Below is a small trained network, with its code and all its weights. Each question gives an input and a class and asks what happens when units are switched off, that is, made to give their printed mean instead of their output.

import numpy as np


def w(rows, s, z=0):
    codes = np.array(rows[::2]) - 128.0
    scale = np.full(codes.shape[1], s)
    scale[-1] = z or s
    return codes * scale


def f(y):
    return np.maximum(y, 0)


def log_softmax(a):
    a = a - a.max(-1, keepdims=True)
    return a - np.log(np.exp(a).sum(-1, keepdims=True))


def net(x, mask):
    res = np.array(x, float).reshape(1, 4) / 4 @ E
    y = f(res @ A[0][:, :-1].T + A[0][:, -1])
    res = res + np.where(mask, y, B[0][:, -1]) @ B[0][:, :-1]
    return log_softmax(res[-1] @ U[:, :-1].T + U[:, -1])


A, B = {}, {}
E = w([
[121,137,146,160,122,131],'x0',
[215,89,69,223,191,170],'x1',
[183,225,102,133,11,84],'x2',
[127,140,125,125,132,137],'x3',
],0.012)
A[0] = w([
[165,127,36,146,70,119,115],'n0',
[98,86,132,153,215,179,135],'n1',
[190,137,125,161,175,98,123],'n2',
[73,162,130,104,122,86,5],'n3',
[238,132,75,183,179,92,76],'n4',
[210,187,73,168,55,133,135],'n5',
[248,151,117,167,168,151,77],'n6',
],0.013,0.0034)
B[0] = w([
[167,91,111,181,206,156,202],'n0',
[186,79,65,158,176,205,245],'n1',
[108,151,192,170,74,126,185],'n2',
[70,168,151,13,90,150,180],'n3',
[82,215,248,87,138,68,236],'n4',
[206,82,43,175,251,180,254],'n5',
[74,207,196,85,67,79,225],'n6',
],0.013,0.014)
U = w([
[191,7,2,230,252,196,254],'0',
[45,208,195,93,73,28,2],'1',
],0.0096,0.0007)

Each question gives the input, the list of numbers given to net, and the class t.
The units are the neurons (one row each of A and B). Each row of codes is followed by its name. A weight is (code - 128) times the scale printed after its matrix; where a second scale follows, it is the last column's (A, B and U).
mask holds one flag per neuron, in row order. A switched-off neuron (its flag False) gives its mean, the last column of its row in B, instead of its output. The means were averaged over made-up inputs and are rounded, as every weight is.
A unit's drop is (log p(t) with every unit on - log p(t) with that unit switched off) / (log p(t) with every unit on - log p(t) with every unit switched off).
The circuit of an input: a set's keep is (log p(t) with only the set's units on - log p(t) with every unit switched off) / (log p(t) with every unit on - log p(t) with every unit switched off). Starting from all 7 units, units are removed one at a time, each time the one whose removal leaves the highest keep (on an exact tie, the one counted first), for as long as the keep stays at least 0.8.
units of the circuit, in order: the units of the circuit, biggest drop first
k most important neurons: the k neurons with the biggest drops, biggest first
drop of u: that unit's drop, to one decimal
input [1,6,1,-5], class 1: units of the circuit, in order : n4
input [7,8,0,1], class 1: 2 most important neurons : n4; n6
input [-6,-3,3,3], class 0: 3 most important neurons : n4; n6; n2
input [-7,7,5,3], class 1: 3 most important neurons : n4; n6; n1
input [6,2,1,8], class 1: 2 most important neurons : n1; n0
input [3,-8,-8,4], class 0: 4 most important neurons : n4; n6; n1; n2
input [-3,-4,-3,2], class 1: 2 most important neurons : n5; n1
input [-1,-4,4,3], class 0: drop of n6 : 1.2
input [-3,-6,7,6], class 0: drop of n5 : 0.5
input [3,8,6,-4], class 1: drop of n6 : 1.9
input [-6,6,4,-1], class 1: drop of n4 : 1.4
